Here is a tiny trained network, its code and every weight. The questions are about switching its units off for an input and a class, where a switched-off unit gives its printed mean instead of its output.

import numpy as np


def w(rows, s, z=0):
    codes = np.array(rows[::2]) - 128.0
    scale = np.full(codes.shape[1], s)
    scale[-1] = z or s
    return codes * scale


def norm(h):
    return h / np.sqrt((h * h).mean(-1, keepdims=True) + 1e-5)


def f(y):
    return y / 2 * (1 + np.tanh(0.7978845608 * (y + 0.044715 * y**3)))


def log_softmax(a):
    a = a - a.max(-1, keepdims=True)
    return a - np.log(np.exp(a).sum(-1, keepdims=True))


def net(x, mask):
    res = np.array(x, float).reshape(1, 8) / 4 @ E
    u = 0
    for l in range(3):
        y = f(norm(res) @ A[l][:, :-1].T + A[l][:, -1])
        res = res + np.where(mask[u : u + 3], y, B[l][:, -1]) @ B[l][:, :-1]
        u += 3
    return log_softmax(norm(res)[-1] @ U[:, :-1].T + U[:, -1])


A, B = {}, {}
E = w([
[106,150,143,79,142,165,131,180,15],'x0',
[133,126,119,133,139,118,124,131,124],'x1',
[68,226,4,115,23,127,142,135,161],'x2',
[163,225,176,36,180,103,106,186,202],'x3',
[129,123,114,134,142,116,100,138,121],'x4',
[208,70,96,1,43,88,98,107,111],'x5',
[130,111,136,145,109,147,84,170,137],'x6',
[113,84,71,81,185,194,139,132,169],'x7',
],0.0068)
A[0] = w([
[91,103,75,81,173,187,109,91,171,92],'0.n1',
[103,154,123,71,152,185,125,180,2,5],'0.n2',
[83,65,74,75,187,165,153,171,158,1],'0.n3',
],0.0082,0.0039)
B[0] = w([
[194,180,105,170,72,187,100,121,134,214],'0.n1',
[182,106,82,187,120,72,196,130,237,252],'0.n2',
[155,174,248,131,98,200,142,106,44,177],'0.n3',
],0.013,0.0026)
A[1] = w([
[65,148,110,253,239,163,144,128,187,60],'1.n1',
[154,242,138,36,200,140,89,200,206,17],'1.n2',
[17,222,161,199,199,188,151,142,128,1],'1.n3',
],0.0063,0.0047)
B[1] = w([
[167,101,97,69,119,128,127,148,134,252],'1.n1',
[14,69,160,167,79,131,208,30,98,242],'1.n2',
[155,95,135,39,9,94,89,177,97,207],'1.n3',
],0.014,0.0033)
A[2] = w([
[154,204,172,202,78,23,120,134,81,40],'2.n1',
[52,255,61,149,53,125,118,152,114,62],'2.n2',
[96,60,25,192,112,184,138,130,49,3],'2.n3',
],0.0068,0.0041)
B[2] = w([
[158,141,146,177,71,250,174,153,121,165],'2.n1',
[140,170,139,132,235,104,50,102,123,252],'2.n2',
[29,128,192,115,121,114,151,87,128,171],'2.n3',
],0.015,0.0035)
U = w([
[24,108,182,135,101,119,171,74,100,68],'0',
[170,110,92,31,71,111,105,160,99,117],'1',
[203,205,182,170,101,211,126,120,90,73],'2',
[167,124,88,188,138,105,177,147,247,117],'3',
[138,147,152,126,199,115,98,128,101,255],'4',
],0.015,0.0068)

Each question gives the input, the list of numbers given to net, and the class t.
The units are the neurons (one row each of A and B). Each row of codes is followed by its name. A weight is (code - 128) times the scale printed after its matrix; where a second scale follows, it is the last column's (A, B and U).
mask holds one flag per neuron, layer by layer. A switched-off neuron (its flag False) gives its mean, the last column of its row in B, instead of its output. The means were averaged over made-up inputs and are rounded, as every weight is.
A unit's drop is (log p(t) with every unit on - log p(t) with that unit switched off) / (log p(t) with every unit on - log p(t) with every unit switched off).
The circuit of an input: a set's keep is (log p(t) with only the set's units on - log p(t) with every unit switched off) / (log p(t) with every unit on - log p(t) with every unit switched off). Starting from all 9 units, units are removed one at a time, each time the one whose removal leaves the highest keep (on an exact tie, the one counted first), for as long as the keep stays at least 0.8.
circuit, biggest first: the units of the circuit, biggest drop first
unit that matters most: the unit with the biggest drop
k most important neurons: the k neurons with the biggest drops, biggest first
top k neurons in layer l: the k neurons of layer l with the biggest drops, biggest first
drop of u: that unit's drop, to one decimal
input [8,7,-5,0,-3,-5,-4,-1], class 3: most important neuron -> [0.n2]
input [-6,7,-1,-5,-2,-4,4,8], class 2: top 2 neurons in layer 0 -> [0.n3; 0.n1]
input [7,0,8,-7,-1,2,-8,-3], class 4: 2 most important neurons -> [2.n2; 1.n2]
input [-5,-5,6,-2,0,-1,6,6], class 2: circuit, biggest first -> [0.n1; 0.n3]
input [1,-4,7,4,-2,-4,7,1], class 4: 3 most important neurons -> [2.n2; 0.n3; 2.n1]
input [-6,-7,8,3,-3,5,-2,-1], class 4: circuit, biggest first -> [2.n2; 0.n2; 1.n1]
input [8,3,-7,6,8,-6,1,0], class 3: 2 most important neurons -> [0.n2; 2.n2]
input [2,1,8,-1,6,-8,0,6], class 1: 2 most important neurons -> [1.n3; 1.n1]
input [-3,0,-7,1,3,-4,-5,-7], class 2: 4 most important neurons -> [2.n1; 0.n2; 2.n2; 1.n2]
input [-8,2,-5,0,1,-8,2,7], class 1: 3 most important neurons -> [1.n1; 1.n3; 0.n2]
input [7,5,-2,5,0,5,7,-5], class 3: circuit, biggest first -> [0.n2; 1.n3]
input [-8,8,1,8,1,0,-4,8], class 0: 3 most important neurons -> [1.n2; 0.n2; 0.n3]
input [-5,-6,-4,7,1,-2,-3,2], class 0: 2 most important neurons -> [1.n2; 0.n2]
input [4,-8,0,-5,-2,7,2,8], class 2: 2 most important neurons -> [0.n3; 0.n1]
input [-3,7,-1,2,-5,4,2,-5], class 2: top 2 neurons in layer 1 -> [1.n1; 1.n3]
input [1,4,1,-8,7,4,6,5], class 0: unit that matters most -> 2.n3
input [3,3,8,-4,-4,7,6,-3], class 4: 2 most important neurons -> [2.n2; 1.n3]
input [-1,3,7,5,7,-2,-5,-5], class 4: top 2 neurons in layer 2 -> [2.n2; 2.n3]
input [4,0,5,-1,-1,3,7,-2], class 4: top 2 neurons in layer 1 -> [1.n1; 1.n3]
input [8,3,8,-4,4,-3,-1,0], class 3: most important neuron -> [0.n2]
input [1,-1,-3,-5,1,5,-3,7], class 2: circuit, biggest first -> [0.n3; 0.n1]
input [7,4,3,-5,-5,-7,6,2], class 1: 3 most important neurons -> [1.n1; 1.n3; 1.n2]
input [5,2,-1,6,-3,0,0,4], class 0: top 2 neurons in layer 1 -> [1.n2; 1.n1]
input [-3,8,8,6,-8,-1,-2,-1], class 4: top 2 neurons in layer 2 -> [2.n2; 2.n3]
input [-4,7,-3,-1,-2,-6,2,1], class 1: drop of 0.n1 -> 0.0
input [7,8,-7,-3,4,-4,-7,3], class 3: drop of 0.n2 -> 1.0
